Below are the code and all the weights of a small trained network. Each question names an input and a class and asks about switching units off, where a switched-off unit gives its printed mean instead of its output.

import numpy as np


def w(rows, s, z=0):
    codes = np.array(rows[::2]) - 128.0
    scale = np.full(codes.shape[1], s)
    scale[-1] = z or s
    return codes * scale


def f(y):
    return np.maximum(y, 0)


def log_softmax(a):
    a = a - a.max(-1, keepdims=True)
    return a - np.log(np.exp(a).sum(-1, keepdims=True))


def net(x, mask):
    res = np.array(x, float).reshape(1, 7) / 4 @ E
    y = f(res @ A[0][:, :-1].T + A[0][:, -1])
    res = res + np.where(mask, y, B[0][:, -1]) @ B[0][:, :-1]
    return log_softmax(res[-1] @ U[:, :-1].T + U[:, -1])


A, B = {}, {}
E = w([
[9,212,39,199,104,130,69],'x0',
[156,184,216,220,3,80,179],'x1',
[72,179,222,169,249,90,138],'x2',
[124,126,129,127,128,124,127],'x3',
[240,169,70,159,164,12,93],'x4',
[57,124,91,50,112,20,228],'x5',
[122,30,89,245,157,132,199],'x6',
],0.006)
A[0] = w([
[206,155,68,140,171,40,115,73],'N1',
[203,41,184,78,143,124,198,46],'N2',
[50,168,57,177,97,138,104,83],'N3',
[69,192,213,145,216,94,132,129],'N4',
[189,49,167,120,152,136,181,94],'N5',
[133,92,76,100,218,175,59,53],'N6',
[122,228,193,35,110,121,60,137],'N7',
[200,110,151,185,176,251,13,131],'N8',
[78,137,65,213,129,131,129,130],'N9',
[106,84,65,52,213,122,123,106],'N10',
[109,230,189,52,110,147,57,195],'N11',
[127,92,60,70,253,147,90,18],'N12',
[46,110,169,104,115,212,172,54],'N13',
[166,111,119,139,183,213,49,115],'N14',
[172,97,44,103,27,157,102,101],'N15',
[103,54,126,247,177,136,201,153],'N16',
[216,47,180,88,149,123,168,4],'N17',
[77,176,208,142,230,87,132,59],'N18',
[46,177,31,180,117,137,85,41],'N19',
[145,48,123,187,155,142,181,117],'N20',
[175,154,205,209,71,156,102,102],'N21',
[203,155,67,144,170,38,108,67],'N22',
[156,87,48,75,13,160,123,132],'N23',
[56,191,45,190,100,123,91,49],'N24',
[47,101,60,19,140,19,232,83],'N25',
[55,98,147,99,103,210,157,25],'N26',
[92,75,84,222,150,135,174,163],'N27',
[216,155,79,149,154,42,93,82],'N28',
[159,107,50,85,19,141,117,124],'N29',
[193,161,70,151,160,49,92,95],'N30',
[67,100,169,94,100,206,162,142],'N31',
[157,180,213,211,16,48,176,39],'N32',
],0.0063,0.0031)
B[0] = w([
[87,73,172,153,91,181,92,189],'N1',
[146,194,173,103,131,133,110,203],'N2',
[157,166,178,93,148,136,110,188],'N3',
[186,111,102,186,182,157,140,207],'N4',
[155,177,160,87,133,124,110,189],'N5',
[102,167,93,125,94,159,176,196],'N6',
[176,91,59,107,111,110,96,212],'N7',
[95,169,132,173,88,20,155,220],'N8',
[156,153,148,79,130,126,102,187],'N9',
[101,166,111,128,88,166,161,219],'N10',
[173,81,65,112,113,97,97,221],'N11',
[89,163,83,105,81,233,186,209],'N12',
[113,82,161,166,102,154,87,189],'N13',
[93,174,127,158,91,67,166,191],'N14',
[162,125,141,193,199,144,154,191],'N15',
[183,87,55,92,97,108,84,217],'N16',
[145,205,198,88,143,143,107,186],'N17',
[189,117,104,192,194,182,145,191],'N18',
[157,201,204,81,155,145,104,193],'N19',
[165,127,103,90,108,111,92,184],'N20',
[80,164,84,123,84,112,186,186],'N21',
[89,76,171,151,91,181,92,188],'N22',
[164,124,126,182,194,138,148,207],'N23',
[160,200,192,72,151,145,103,190],'N24',
[112,176,143,204,82,27,138,253],'N25',
[101,73,169,163,98,160,84,177],'N26',
[176,113,82,81,107,106,86,201],'N27',
[92,87,166,144,99,164,105,190],'N28',
[164,122,121,186,195,151,153,196],'N29',
[93,84,168,144,94,174,96,186],'N30',
[119,93,152,159,107,134,89,201],'N31',
[82,157,59,84,95,255,200,219],'N32',
],0.0087,0.007)
U = w([
[70,158,82,84,94,199,222,88],'0',
[161,187,226,46,166,130,98,105],'1',
[66,35,193,164,95,159,71,99],'2',
[177,109,111,210,245,142,169,108],'3',
[86,164,128,174,87,15,165,139],'4',
[189,80,44,51,110,94,71,112],'5',
[123,120,130,116,141,120,135,251],'6',
[84,92,132,74,182,88,147,98],'7',
],0.012)

Each question gives the input, the list of numbers given to net, and the class t.
The units are the neurons (one row each of A and B). Each row of codes is followed by its name. A weight is (code - 128) times the scale printed after its matrix; where a second scale follows, it is the last column's (A, B and U).
mask holds one flag per neuron, in row order. A switched-off neuron (its flag False) gives its mean, the last column of its row in B, instead of its output. The means were averaged over made-up inputs and are rounded, as every weight is.
A unit's drop is (log p(t) with every unit on - log p(t) with that unit switched off) / (log p(t) with every unit on - log p(t) with every unit switched off).
The circuit of an input: a set's keep is (log p(t) with only the set's units on - log p(t) with every unit switched off) / (log p(t) with every unit on - log p(t) with every unit switched off). Starting from the 12 units with the biggest drops (on a tie, the unit counted first), units are removed one at a time, each time the one whose removal leaves the highest keep (on an exact tie, the one counted first), for as long as the keep stays at least 0.8.
units of the circuit, in order: the units of the circuit, biggest drop first
unit that matters most: the unit with the biggest drop
k most important neurons: the k neurons with the biggest drops, biggest first
input [-8,-8,7,1,0,2,-4], class 0: unit that matters most : N12
input [0,-6,2,4,-1,-2,-7], class 5: 3 most important neurons : N11, N7, N32
input [-4,-2,3,4,1,2,-7], class 5: units of the circuit, in order : N7, N11
input [8,-7,8,-2,7,8,4], class 1: units of the circuit, in order : N19, N24
input [4,3,-6,-5,6,2,8], class 5: 2 most important neurons : N27, N16
input [0,7,-1,3,0,5,7], class 0: 2 most important neurons : N32, N11
input [7,5,1,2,-8,8,4], class 2: 4 most important neurons : N13, N26, N31, N8
input [0,0,-6,4,-1,-5,7], class 5: 3 most important neurons : N16, N27, N20
input [-5,5,6,-7,3,3,7], class 5: units of the circuit, in order : N16, N20
input [-3,2,0,0,2,-5,-6], class 5: 2 most important neurons : N25, N7
input [7,-5,3,1,-5,-8,-2], class 4: 2 most important neurons : N8, N14
input [-3,-2,8,-6,1,1,1], class 3: 2 most important neurons : N18, N4
input [-4,-6,-1,-4,2,3,0], class 0: units of the circuit, in order : N12, N10
input [-4,8,-5,3,2,-4,-1], class 0: 2 most important neurons : N32, N21
input [1,5,7,7,2,6,8], class 5: units of the circuit, in order : N16, N27
input [-5,-8,3,-7,-7,-7,-5], class 0: units of the circuit, in order : N12
input [0,-5,1,0,-7,-2,2], class 2: 4 most important neurons : N26, N13, N32, N31
input [-5,3,-8,0,-7,-5,6], class 3: 3 most important neurons : N23, N15, N29
input [-6,-1,2,6,3,-3,5], class 1: units of the circuit, in order : N17, N5
input [5,-2,5,-6,-4,-6,5], class 4: units of the circuit, in order : N8
input [-3,-6,7,-3,-2,8,-6], class 4: 2 most important neurons : N25, N32
input [-4,6,0,-3,2,-6,7], class 5: units of the circuit, in order : N16, N20
input [7,6,-5,-5,2,-1,1], class 1: units of the circuit, in order : N24, N19
input [7,-5,-4,-2,-1,6,7], class 1: units of the circuit, in order : N19, N24, N3
